Below are the code and all the weights of a small trained network. Each question names an input and a class and asks about switching units off, where a switched-off unit gives its printed mean instead of its output.

import numpy as np


def w(rows, s, z=0):
    codes = np.array(rows[::2]) - 128.0
    scale = np.full(codes.shape[1], s)
    scale[-1] = z or s
    return codes * scale


def norm(h):
    return h / np.sqrt((h * h).mean(-1, keepdims=True) + 1e-5)


def f(y):
    return np.maximum(y, 0)


def log_softmax(a):
    a = a - a.max(-1, keepdims=True)
    return a - np.log(np.exp(a).sum(-1, keepdims=True))


def net(x, mask):
    res = np.array(x, float).reshape(1, 8) / 4 @ E
    u = 0
    for l in range(3):
        y = f(norm(res) @ A[l][:, :-1].T + A[l][:, -1])
        res = res + np.where(mask[u : u + 4], y, B[l][:, -1]) @ B[l][:, :-1]
        u += 4
    return log_softmax(norm(res)[-1] @ U[:, :-1].T + U[:, -1])


A, B = {}, {}
E = w([
[68,122,114,3,131,110,177],'x0',
[131,159,175,178,97,230,119],'x1',
[119,175,204,127,193,175,239],'x2',
[143,22,110,54,37,64,143],'x3',
[78,230,159,44,183,97,122],'x4',
[43,18,113,175,157,92,184],'x5',
[41,46,84,104,90,181,73],'x6',
[198,97,63,99,213,204,123],'x7',
],0.0057)
A[0] = w([
[66,172,163,73,123,153,44,6],'L0N1',
[175,91,246,118,114,160,57,56],'L0N2',
[35,210,122,90,173,124,3,38],'L0N3',
[140,242,106,94,142,44,217,129],'L0N4',
],0.0045,0.002)
B[0] = w([
[97,157,204,154,120,108,50,176],'L0N1',
[116,175,92,203,75,121,150,163],'L0N2',
[100,178,255,19,121,115,95,217],'L0N3',
[155,76,138,237,131,65,69,251],'L0N4',
],0.0099,0.0032)
A[1] = w([
[94,154,141,148,48,116,136,109],'L1N1',
[180,166,153,148,75,199,155,2],'L1N2',
[150,92,92,107,255,167,179,22],'L1N3',
[144,173,140,113,108,97,176,73],'L1N4',
],0.0092,0.0024)
B[1] = w([
[42,183,160,59,96,138,221,246],'L1N1',
[56,136,84,86,1,182,200,230],'L1N2',
[91,186,25,56,203,185,67,254],'L1N3',
[226,132,52,131,159,171,94,180],'L1N4',
],0.0075,0.003)
A[2] = w([
[57,90,128,69,101,113,178,250],'L2N1',
[58,224,112,128,104,78,39,48],'L2N2',
[172,181,119,123,9,242,219,12],'L2N3',
[112,135,48,152,133,254,104,113],'L2N4',
],0.006,0.0025)
B[2] = w([
[129,97,79,129,242,81,250,254],'L2N1',
[233,29,254,114,173,200,53,250],'L2N2',
[160,149,114,245,26,249,194,243],'L2N3',
[101,137,110,134,131,90,21,248],'L2N4',
],0.0066,0.0037)
U = w([
[96,17,52,54,98,16,218,213],'0',
[143,51,42,195,62,112,10,12],'1',
[60,116,158,204,159,94,225,58],'2',
[126,166,223,23,136,124,26,229],'3',
[240,171,155,176,172,15,110,60],'4',
[139,166,116,197,3,215,170,254],'5',
[116,148,34,67,247,188,57,62],'6',
],0.011,0.0019)

Each question gives the input, the list of numbers given to net, and the class t.
The units are the neurons (one row each of A and B). Each row of codes is followed by its name. A weight is (code - 128) times the scale printed after its matrix; where a second scale follows, it is the last column's (A, B and U).
mask holds one flag per neuron, layer by layer. A switched-off neuron (its flag False) gives its mean, the last column of its row in B, instead of its output. The means were averaged over made-up inputs and are rounded, as every weight is.
A unit's drop is (log p(t) with every unit on - log p(t) with that unit switched off) / (log p(t) with every unit on - log p(t) with every unit switched off).
The circuit of an input: a set's keep is (log p(t) with only the set's units on - log p(t) with every unit switched off) / (log p(t) with every unit on - log p(t) with every unit switched off). Starting from all 12 units, units are removed one at a time, each time the one whose removal leaves the highest keep (on an exact tie, the one counted first), for as long as the keep stays at least 0.8.
units of the circuit, in order: the units of the circuit, biggest drop first
unit that matters most: the unit with the biggest drop
top k neurons: the k neurons with the biggest drops, biggest first
top k neurons in layer l: the k neurons of layer l with the biggest drops, biggest first
drop of u: that unit's drop, to one decimal
input [-8,8,-8,5,5,5,-4,-3], class 5: top 2 neurons : [L1N1; L0N4]
input [1,-2,2,-3,-3,-2,2,-7], class 2: units of the circuit, in order : [L1N1; L2N1]
input [-7,-4,-3,0,-4,7,8,-3], class 0: unit that matters most : L0N4
input [3,-1,-8,-6,3,8,1,1], class 3: top 2 neurons : [L0N3; L2N2]
input [3,3,-8,-6,3,8,8,0], class 3: units of the circuit, in order : [L0N3; L2N2]
input [1,-1,3,4,1,2,4,4], class 6: units of the circuit, in order : [L1N3; L0N3]
input [-6,-3,3,-4,0,-8,0,1], class 5: units of the circuit, in order : [L1N2; L2N3]
input [3,1,0,-4,-3,-5,7,-3], class 3: top 2 neurons in layer 0 : [L0N3; L0N1]
input [8,-6,6,3,-3,-4,-6,5], class 6: top 2 neurons in layer 1 : [L1N3; L1N4]
input [-1,-4,6,6,4,8,-8,2], class 4: top 2 neurons in layer 1 : [L1N2; L1N1]
input [3,-4,-7,5,-5,-4,8,-3], class 0: top 2 neurons : [L2N1; L0N4]
input [3,3,-6,-7,5,4,0,1], class 3: drop of L1N1 : 0.0
input [3,0,-7,0,-1,4,4,-4], class 0: drop of L2N1 : 0.1
input [-5,8,-8,-6,7,-1,0,5], class 3: drop of L0N3 : 0.3
input [-1,-2,8,1,8,8,5,1], class 6: drop of L1N1 : 0.1
